Below is a small trained network, with its code and all its weights. Each question gives an input and a class and asks what happens when units are switched off, that is, made to give their printed mean instead of their output.

import numpy as np


def w(rows, s, z=0):
    codes = np.array(rows[::2]) - 128.0
    scale = np.full(codes.shape[1], s)
    scale[-1] = z or s
    return codes * scale


def norm(h):
    return h / np.sqrt((h * h).mean(-1, keepdims=True) + 1e-5)


def f(y):
    return y / 2 * (1 + np.tanh(0.7978845608 * (y + 0.044715 * y**3)))


def log_softmax(a):
    a = a - a.max(-1, keepdims=True)
    return a - np.log(np.exp(a).sum(-1, keepdims=True))


def net(x, mask):
    res = np.array(x, float).reshape(1, 3) / 4 @ E
    u = 0
    for l in range(2):
        y = f(norm(res) @ A[l][:, :-1].T + A[l][:, -1])
        res = res + np.where(mask[u : u + 9], y, B[l][:, -1]) @ B[l][:, :-1]
        u += 9
    return log_softmax(norm(res)[-1] @ U[:, :-1].T + U[:, -1])


A, B = {}, {}
E = w([
[215,178,47,255,168,76,85],'x0',
[62,220,104,202,212,253,73],'x1',
[121,112,94,132,105,125,254],'x2',
],0.009)
A[0] = w([
[248,92,94,160,161,117,117,125],'0.n1',
[48,187,123,50,103,188,146,236],'0.n2',
[115,129,111,127,208,149,111,198],'0.n3',
[113,101,90,91,115,95,150,206],'0.n4',
[109,77,132,126,140,144,133,170],'0.n5',
[104,128,126,96,71,118,125,178],'0.n6',
[113,119,44,129,182,146,131,235],'0.n7',
[101,112,68,91,160,139,176,129],'0.n8',
[69,29,122,137,129,157,169,254],'0.n9',
],0.011,0.002)
B[0] = w([
[104,221,96,71,70,124,136,218],'0.n1',
[120,195,58,254,93,131,165,254],'0.n2',
[95,100,194,201,102,164,208,181],'0.n3',
[131,86,168,170,110,233,129,201],'0.n4',
[203,154,131,115,134,221,104,152],'0.n5',
[175,104,86,192,118,143,44,188],'0.n6',
[53,96,156,212,128,226,147,178],'0.n7',
[68,206,110,136,139,102,207,164],'0.n8',
[145,197,45,190,123,211,125,221],'0.n9',
],0.006,0.0066)
A[1] = w([
[171,52,120,146,99,96,121,252],'1.n1',
[164,17,72,65,119,157,71,98],'1.n2',
[113,167,92,132,181,113,167,102],'1.n3',
[68,136,207,170,109,182,41,227],'1.n4',
[191,128,66,141,151,182,254,191],'1.n5',
[184,24,75,101,160,105,28,90],'1.n6',
[195,137,71,140,95,132,74,217],'1.n7',
[161,127,82,27,70,132,186,218],'1.n8',
[137,176,77,126,59,114,45,23],'1.n9',
],0.0092,0.0029)
B[1] = w([
[81,163,160,112,182,181,115,192],'1.n1',
[166,96,144,155,183,134,56,179],'1.n2',
[145,93,123,55,72,166,95,148],'1.n3',
[102,145,93,193,38,249,254,239],'1.n4',
[110,134,144,210,151,202,93,254],'1.n5',
[153,110,160,117,201,134,115,171],'1.n6',
[112,89,190,109,162,178,194,207],'1.n7',
[44,144,106,180,165,193,105,224],'1.n8',
[236,215,147,62,221,90,124,172],'1.n9',
],0.0073,0.0078)
U = w([
[137,1,203,71,223,193,76,108],'0',
[49,173,57,235,83,235,218,223],'1',
[87,69,27,95,29,60,61,27],'2',
[205,215,133,67,203,74,154,176],'3',
[66,99,100,82,31,27,123,8],'4',
[125,86,116,68,49,45,166,4],'5',
[108,52,125,109,95,55,179,2],'6',
[78,72,65,60,103,62,168,2],'7',
],0.0088,0.0039)

Each question gives the input, the list of numbers given to net, and the class t.
The units are the neurons (one row each of A and B). Each row of codes is followed by its name. A weight is (code - 128) times the scale printed after its matrix; where a second scale follows, it is the last column's (A, B and U).
mask holds one flag per neuron, layer by layer. A switched-off neuron (its flag False) gives its mean, the last column of its row in B, instead of its output. The means were averaged over made-up inputs and are rounded, as every weight is.
A unit's drop is (log p(t) with every unit on - log p(t) with that unit switched off) / (log p(t) with every unit on - log p(t) with every unit switched off).
The circuit of an input: a set's keep is (log p(t) with only the set's units on - log p(t) with every unit switched off) / (log p(t) with every unit on - log p(t) with every unit switched off). Starting from the 12 units with the biggest drops (on a tie, the unit counted first), units are removed one at a time, each time the one whose removal leaves the highest keep (on an exact tie, the one counted first), for as long as the keep stays at least 0.8.
units of the circuit, in order: the units of the circuit, biggest drop first
most important unit: the unit with the biggest drop
top k neurons: the k neurons with the biggest drops, biggest first
top k neurons in layer l: the k neurons of layer l with the biggest drops, biggest first
input [1,-5,-5], class 0: most important unit	0.n2
input [2,-1,-8], class 3: top 3 neurons	(1.n9, 0.n4, 0.n7)
input [2,-6,-7], class 3: top 2 neurons in layer 1	(1.n9, 1.n5)
input [7,-3,0], class 3: top 2 neurons	(1.n9, 1.n4)
input [0,-3,1], class 0: units of the circuit, in order	(0.n2, 1.n4)
input [-4,-4,-2], class 0: units of the circuit, in order	(0.n3, 0.n6, 1.n2, 0.n1)
input [5,-4,1], class 3: units of the circuit, in order	(1.n9, 1.n4, 0.n1)
input [-3,-2,-6], class 0: top 2 neurons	(0.n7, 0.n3)
input [2,-8,-6], class 3: top 3 neurons in layer 0	(0.n1, 0.n7, 0.n3)
input [-3,-6,1], class 0: top 2 neurons	(1.n4, 0.n2)
input [-7,-7,-3], class 0: top 2 neurons in layer 1	(1.n2, 1.n4)
input [5,-6,0], class 3: top 2 neurons	(0.n1, 1.n4)
input [3,-7,1], class 0: top 2 neurons in layer 1	(1.n4, 1.n8)
input [3,-1,-5], class 3: top neuron in layer 1	(1.n9)
input [7,-5,0], class 3: top 2 neurons in layer 1	(1.n4, 1.n9)
